Here is a tiny trained network, its code and every weight. The questions are about switching its units off for an input and a class, where a switched-off unit gives its printed mean instead of its output.

import numpy as np


def w(rows, s, z=0):
    codes = np.array(rows[::2]) - 128.0
    scale = np.full(codes.shape[1], s)
    scale[-1] = z or s
    return codes * scale


def norm(h):
    return h / np.sqrt((h * h).mean(-1, keepdims=True) + 1e-5)


def f(y):
    return y / 2 * (1 + np.tanh(0.7978845608 * (y + 0.044715 * y**3)))


def log_softmax(a):
    a = a - a.max(-1, keepdims=True)
    return a - np.log(np.exp(a).sum(-1, keepdims=True))


def net(x, mask):
    res = np.array(x, float).reshape(1, 6) / 4 @ E
    u = 0
    for l in range(2):
        y = f(norm(res) @ A[l][:, :-1].T + A[l][:, -1])
        res = res + np.where(mask[u : u + 7], y, B[l][:, -1]) @ B[l][:, :-1]
        u += 7
    return log_softmax(norm(res)[-1] @ U[:, :-1].T + U[:, -1])


A, B = {}, {}
E = w([
[106,82,164,175,115,203,182],'x0',
[198,185,140,90,84,121,183],'x1',
[153,200,121,136,150,172,175],'x2',
[107,44,10,102,42,112,168],'x3',
[179,93,155,63,148,126,90],'x4',
[192,59,87,154,163,151,130],'x5',
],0.012)
A[0] = w([
[124,76,152,141,201,115,4,144],'L0N1',
[80,202,151,58,76,168,180,2],'L0N2',
[121,98,79,144,165,178,181,109],'L0N3',
[221,100,163,72,183,205,137,160],'L0N4',
[107,95,100,163,154,175,130,28],'L0N5',
[109,168,161,65,103,112,144,40],'L0N6',
[117,169,111,115,147,82,82,19],'L0N7',
],0.023,0.0055)
B[0] = w([
[140,100,250,65,62,88,43,254],'L0N1',
[107,145,242,128,163,45,80,196],'L0N2',
[142,82,114,201,125,121,61,202],'L0N3',
[244,200,99,117,136,136,172,254],'L0N4',
[118,94,92,173,188,152,90,168],'L0N5',
[102,131,145,132,167,155,29,173],'L0N6',
[200,181,176,144,145,110,87,164],'L0N7',
],0.02,0.014)
A[1] = w([
[179,109,60,110,32,84,201,159],'L1N1',
[66,180,154,191,224,104,185,4],'L1N2',
[137,224,107,207,129,65,157,220],'L1N3',
[141,55,207,82,71,99,91,239],'L1N4',
[194,208,160,133,172,254,235,171],'L1N5',
[81,196,142,173,205,110,187,93],'L1N6',
[48,186,76,127,146,138,183,93],'L1N7',
],0.019,0.003)
B[1] = w([
[196,148,130,148,118,143,177,164],'L1N1',
[203,88,187,64,82,139,2,148],'L1N2',
[126,139,43,7,61,139,107,177],'L1N3',
[48,188,79,117,158,159,215,252],'L1N4',
[159,164,2,185,82,34,202,184],'L1N5',
[174,169,206,171,101,66,92,145],'L1N6',
[139,88,136,171,138,14,212,127],'L1N7',
],0.017,0.02)
U = w([
[3,106,137,84,124,137,128,53],'0',
[135,27,72,230,189,172,105,4],'1',
[216,166,65,123,128,106,186,226],'2',
[135,176,230,95,158,69,36,188],'3',
],0.013,0.002)

Each question gives the input, the list of numbers given to net, and the class t.
The units are the neurons (one row each of A and B). Each row of codes is followed by its name. A weight is (code - 128) times the scale printed after its matrix; where a second scale follows, it is the last column's (A, B and U).
mask holds one flag per neuron, layer by layer. A switched-off neuron (its flag False) gives its mean, the last column of its row in B, instead of its output. The means were averaged over made-up inputs and are rounded, as every weight is.
A unit's drop is (log p(t) with every unit on - log p(t) with that unit switched off) / (log p(t) with every unit on - log p(t) with every unit switched off).
The circuit of an input: a set's keep is (log p(t) with only the set's units on - log p(t) with every unit switched off) / (log p(t) with every unit on - log p(t) with every unit switched off). Starting from the 12 units with the biggest drops (on a tie, the unit counted first), units are removed one at a time, each time the one whose removal leaves the highest keep (on an exact tie, the one counted first), for as long as the keep stays at least 0.8.
units of the circuit, in order: the units of the circuit, biggest drop first
most important unit: the unit with the biggest drop
top k neurons: the k neurons with the biggest drops, biggest first
top k neurons in layer l: the k neurons of layer l with the biggest drops, biggest first
drop of u: that unit's drop, to one decimal
input [0,-7,-5,-1,-6,-5], class 0: units of the circuit, in order => (L1N4, L0N4)
input [6,8,5,5,4,-8], class 3: units of the circuit, in order => (L0N2)
input [-7,-1,6,2,-8,0], class 3: top 2 neurons in layer 0 => (L0N4, L0N1)
input [-2,-4,0,5,5,5], class 0: top 2 neurons => (L1N4, L0N1)
input [-2,-1,-1,-4,-5,0], class 0: units of the circuit, in order => (L1N4, L0N4)
input [-1,4,-6,-6,-4,8], class 2: top 3 neurons in layer 1 => (L1N4, L1N2, L1N6)
input [0,-1,-6,-4,-7,-4], class 0: units of the circuit, in order => (L1N4, L0N4)
input [7,-1,-8,0,0,7], class 1: top 2 neurons in layer 0 => (L0N5, L0N3)
input [4,-1,3,-4,-7,6], class 1: units of the circuit, in order => (L0N3, L0N5)
input [4,-1,6,-4,0,-1], class 2: top 2 neurons => (L1N5, L0N4)
input [6,-6,1,3,7,4], class 1: top 2 neurons in layer 0 => (L0N5, L0N3)
input [-1,4,8,-1,-6,1], class 3: top 3 neurons in layer 0 => (L0N2, L0N4, L0N1)
input [2,-6,-4,3,-1,7], class 0: top 3 neurons => (L0N1, L0N4, L1N4)
input [-3,-2,5,7,-1,-7], class 3: top neuron in layer 0 => (L0N2)
input [-7,4,4,-6,-3,2], class 2: top 2 neurons => (L1N5, L0N1)
input [-3,-5,3,7,-6,-5], class 0: top 3 neurons => (L0N4, L1N5, L1N3)
input [7,-2,-2,-7,7,-1], class 2: top 2 neurons => (L0N4, L0N2)
input [5,-4,3,5,-5,-4], class 1: top 2 neurons in layer 0 => (L0N3, L0N1)
input [-3,-7,-7,4,-7,5], class 0: top 2 neurons => (L0N1, L1N4)
input [-1,4,0,-6,6,3], class 2: units of the circuit, in order => (L0N4)
input [8,-6,2,-3,2,2], class 1: top 3 neurons => (L0N5, L0N2, L0N3)
input [-1,-1,-8,6,1,2], class 0: top 2 neurons => (L0N4, L1N5)
input [-3,-8,-5,6,1,-8], class 0: top 2 neurons => (L1N4, L0N4)
input [8,-2,-8,7,2,-8], class 0: top 2 neurons => (L0N4, L1N5)
input [6,-7,-7,5,-6,-5], class 1: drop of L0N1 => 0.4
input [1,-7,7,-2,-4,1], class 1: drop of L0N7 => 0.0
input [5,-3,8,8,-6,-2], class 1: most important unit => L0N3
input [3,0,2,-3,4,-1], class 2: drop of L0N4 => 0.1
input [5,-3,7,-7,1,-3], class 2: drop of L1N5 => 0.7
